Below are the code and all the weights of a small trained network. Each question names an input and a class and asks about switching units off, where a switched-off unit gives its printed mean instead of its output.

import numpy as np


def w(rows, s, z=0):
    codes = np.array(rows[::2]) - 128.0
    scale = np.full(codes.shape[1], s)
    scale[-1] = z or s
    return codes * scale


def f(y):
    return y / 2 * (1 + np.tanh(0.7978845608 * (y + 0.044715 * y**3)))


def log_softmax(a):
    a = a - a.max(-1, keepdims=True)
    return a - np.log(np.exp(a).sum(-1, keepdims=True))


def net(x, mask):
    res = np.array(x, float).reshape(1, 3) / 4 @ E
    y = f(res @ A[0][:, :-1].T + A[0][:, -1])
    res = res + np.where(mask, y, B[0][:, -1]) @ B[0][:, :-1]
    return log_softmax(res[-1] @ U[:, :-1].T + U[:, -1])


A, B = {}, {}
E = w([
[175,184,144,179,136,86,71],'x0',
[114,56,211,128,198,2,153],'x1',
[106,105,79,220,183,163,100],'x2',
],0.0097)
A[0] = w([
[210,179,161,45,162,143,109,127],'n1',
[176,185,116,136,142,84,92,142],'n2',
[89,136,97,80,96,137,134,13],'n3',
[185,157,131,77,110,98,77,59],'n4',
[190,194,93,184,158,76,116,213],'n5',
[124,124,96,162,122,63,71,147],'n6',
[157,216,187,108,156,40,97,246],'n7',
[220,147,93,160,107,204,80,216],'n8',
[97,129,244,117,247,55,178,252],'n9',
[93,126,10,151,81,138,174,195],'n10',
[55,88,181,115,195,86,140,195],'n11',
[221,159,108,91,39,242,98,202],'n12',
[88,158,69,215,88,151,115,252],'n13',
[113,206,150,116,71,71,60,158],'n14',
[187,156,182,106,82,74,174,252],'n15',
[110,154,147,174,93,208,110,117],'n16',
[189,106,171,141,52,145,129,14],'n17',
[138,96,65,176,147,104,130,251],'n18',
[151,89,126,88,2,69,153,252],'n19',
[98,183,128,134,172,127,129,7],'n20',
[106,35,98,131,144,146,85,252],'n21',
[105,114,136,195,99,102,86,242],'n22',
],0.0091,0.002)
B[0] = w([
[146,142,122,160,61,48,47,156],'n1',
[148,51,101,169,177,67,80,155],'n2',
[161,138,77,135,121,207,151,140],'n3',
[128,147,59,152,78,74,64,147],'n4',
[203,58,142,79,168,79,77,173],'n5',
[196,182,197,132,196,100,51,153],'n6',
[192,144,139,162,112,73,100,195],'n7',
[195,70,85,127,118,157,106,194],'n8',
[127,162,145,87,102,109,213,250],'n9',
[128,72,109,66,43,129,164,174],'n10',
[160,198,187,65,138,162,131,203],'n11',
[211,142,55,194,69,155,112,226],'n12',
[208,53,141,126,160,113,229,185],'n13',
[188,85,70,128,102,66,109,162],'n14',
[162,187,2,158,53,84,181,183],'n15',
[161,47,85,134,138,129,139,166],'n16',
[118,178,85,176,104,96,122,133],'n17',
[160,132,154,69,162,127,174,161],'n18',
[102,159,124,143,90,104,175,181],'n19',
[151,90,147,92,108,163,78,124],'n20',
[146,171,201,91,108,139,202,160],'n21',
[204,76,142,68,219,84,165,157],'n22',
],0.0064,0.013)
U = w([
[83,139,141,154,124,130,87,4],'0',
[129,114,86,148,49,180,142,154],'1',
[118,172,191,74,90,129,247,244],'2',
[80,103,113,135,169,119,77,4],'3',
[125,200,98,157,64,32,110,153],'4',
[181,101,143,156,109,111,115,72],'5',
[152,110,156,126,201,66,124,246],'6',
[49,152,128,97,126,124,111,4],'7',
],0.011,0.002)

Each question gives the input, the list of numbers given to net, and the class t.
The units are the neurons (one row each of A and B). Each row of codes is followed by its name. A weight is (code - 128) times the scale printed after its matrix; where a second scale follows, it is the last column's (A, B and U).
mask holds one flag per neuron, in row order. A switched-off neuron (its flag False) gives its mean, the last column of its row in B, instead of its output. The means were averaged over made-up inputs and are rounded, as every weight is.
A unit's drop is (log p(t) with every unit on - log p(t) with that unit switched off) / (log p(t) with every unit on - log p(t) with every unit switched off).
The circuit of an input: a set's keep is (log p(t) with only the set's units on - log p(t) with every unit switched off) / (log p(t) with every unit on - log p(t) with every unit switched off). Starting from the 12 units with the biggest drops (on a tie, the unit counted first), units are removed one at a time, each time the one whose removal leaves the highest keep (on an exact tie, the one counted first), for as long as the keep stays at least 0.8.
units of the circuit, in order: the units of the circuit, biggest drop first
k most important neurons: the k neurons with the biggest drops, biggest first
drop of u: that unit's drop, to one decimal
input [7,-8,-1], class 5: units of the circuit, in order : [n5; n13]
input [4,-6,7], class 5: units of the circuit, in order : [n13; n5]
input [-2,-2,-4], class 1: units of the circuit, in order : [n9; n6; n11]
input [-5,-2,-3], class 1: most important neuron : [n9]
input [-5,-2,-4], class 1: units of the circuit, in order : [n9; n11; n3]
input [-5,-1,4], class 2: units of the circuit, in order : [n12; n21]
input [0,3,-5], class 4: units of the circuit, in order : [n15; n13]
input [-1,0,-3], class 4: 2 most important neurons : [n13; n9]
input [1,-1,2], class 6: 2 most important neurons : [n12; n15]
input [6,-4,4], class 5: 2 most important neurons : [n8; n12]
input [0,5,5], class 2: drop of n9 : 0.2
input [-5,-2,-8], class 1: drop of n12 : 0.1
input [0,3,-6], class 4: drop of n15 : 0.2
input [1,7,-1], class 2: units of the circuit, in order : [n9]
input [-4,8,1], class 2: drop of n16 : 0.0
